Here is a tiny trained network, its code and every weight. The questions are about switching its units off for an input and a class, where a switched-off unit gives its printed mean instead of its output.

import numpy as np


def w(rows, s, z=0):
    codes = np.array(rows[::2]) - 128.0
    scale = np.full(codes.shape[1], s)
    scale[-1] = z or s
    return codes * scale


def f(y):
    return np.maximum(y, 0)


def log_softmax(a):
    a = a - a.max(-1, keepdims=True)
    return a - np.log(np.exp(a).sum(-1, keepdims=True))


def net(x, mask):
    res = np.array(x, float).reshape(1, 7) / 4 @ E
    y = f(res @ A[0][:, :-1].T + A[0][:, -1])
    res = res + np.where(mask, y, B[0][:, -1]) @ B[0][:, :-1]
    return log_softmax(res[-1] @ U[:, :-1].T + U[:, -1])


A, B = {}, {}
E = w([
[175,180,121,19],'x0',
[157,102,119,53],'x1',
[62,237,164,106],'x2',
[167,157,125,133],'x3',
[164,226,76,86],'x4',
[194,124,174,179],'x5',
[2,31,134,110],'x6',
],0.0085)
A[0] = w([
[187,124,176,251,121],'neuron 1',
[221,114,130,253,125],'neuron 2',
[174,105,7,62,254],'neuron 3',
[25,9,254,90,127],'neuron 4',
[82,165,200,161,104],'neuron 5',
[109,252,130,42,142],'neuron 6',
],0.008,0.0065)
B[0] = w([
[127,247,125,159,220],'neuron 1',
[149,177,158,218,231],'neuron 2',
[176,109,173,116,237],'neuron 3',
[79,148,69,217,254],'neuron 4',
[160,87,148,80,162],'neuron 5',
[138,176,129,125,233],'neuron 6',
],0.011,0.0093)
U = w([
[123,132,158,169,136],'0',
[59,2,120,133,2],'1',
[225,50,217,104,227],'2',
],0.012,0.005)

Each question gives the input, the list of numbers given to net, and the class t.
The units are the neurons (one row each of A and B). Each row of codes is followed by its name. A weight is (code - 128) times the scale printed after its matrix; where a second scale follows, it is the last column's (A, B and U).
mask holds one flag per neuron, in row order. A switched-off neuron (its flag False) gives its mean, the last column of its row in B, instead of its output. The means were averaged over made-up inputs and are rounded, as every weight is.
A unit's drop is (log p(t) with every unit on - log p(t) with that unit switched off) / (log p(t) with every unit on - log p(t) with every unit switched off).
The circuit of an input: a set's keep is (log p(t) with only the set's units on - log p(t) with every unit switched off) / (log p(t) with every unit on - log p(t) with every unit switched off). Starting from all 6 units, units are removed one at a time, each time the one whose removal leaves the highest keep (on an exact tie, the one counted first), for as long as the keep stays at least 0.8.
circuit, biggest first: the units of the circuit, biggest drop first
most important unit: the unit with the biggest drop
top k neurons: the k neurons with the biggest drops, biggest first
drop when u is switched off: that unit's drop, to one decimal
input [-3,-4,-1,1,-2,-6,3], class 1: circuit, biggest first : neuron 1; neuron 2
input [5,4,3,3,-1,3,-1], class 2: circuit, biggest first : neuron 4
input [-2,3,-2,0,1,3,3], class 1: circuit, biggest first : neuron 1; neuron 2; neuron 6
input [4,-7,-2,8,-6,-2,7], class 1: top 2 neurons : neuron 1; neuron 2
input [-6,5,-4,-5,5,2,1], class 2: circuit, biggest first : neuron 4; neuron 1
input [6,0,3,1,5,-8,-6], class 2: top 4 neurons : neuron 3; neuron 4; neuron 1; neuron 2
input [4,6,6,4,2,-4,-4], class 2: circuit, biggest first : neuron 4; neuron 3
input [4,-5,-7,-4,7,1,7], class 2: circuit, biggest first : neuron 3; neuron 4
input [0,4,2,-7,7,5,2], class 2: top 2 neurons : neuron 4; neuron 1
input [-4,-3,8,-6,1,-4,4], class 1: top 3 neurons : neuron 1; neuron 2; neuron 5
input [0,-2,5,3,-8,-4,0], class 1: top 3 neurons : neuron 1; neuron 2; neuron 6
input [-2,5,-1,1,-6,8,-1], class 0: drop when neuron 3 is switched off : 0.0
input [4,0,-5,-2,0,-5,0], class 2: drop when neuron 4 is switched off : 0.1
input [6,6,-7,5,-8,-2,4], class 1: most important unit : neuron 4
input [3,-6,2,-4,2,-2,4], class 1: drop when neuron 1 is switched off : 0.5
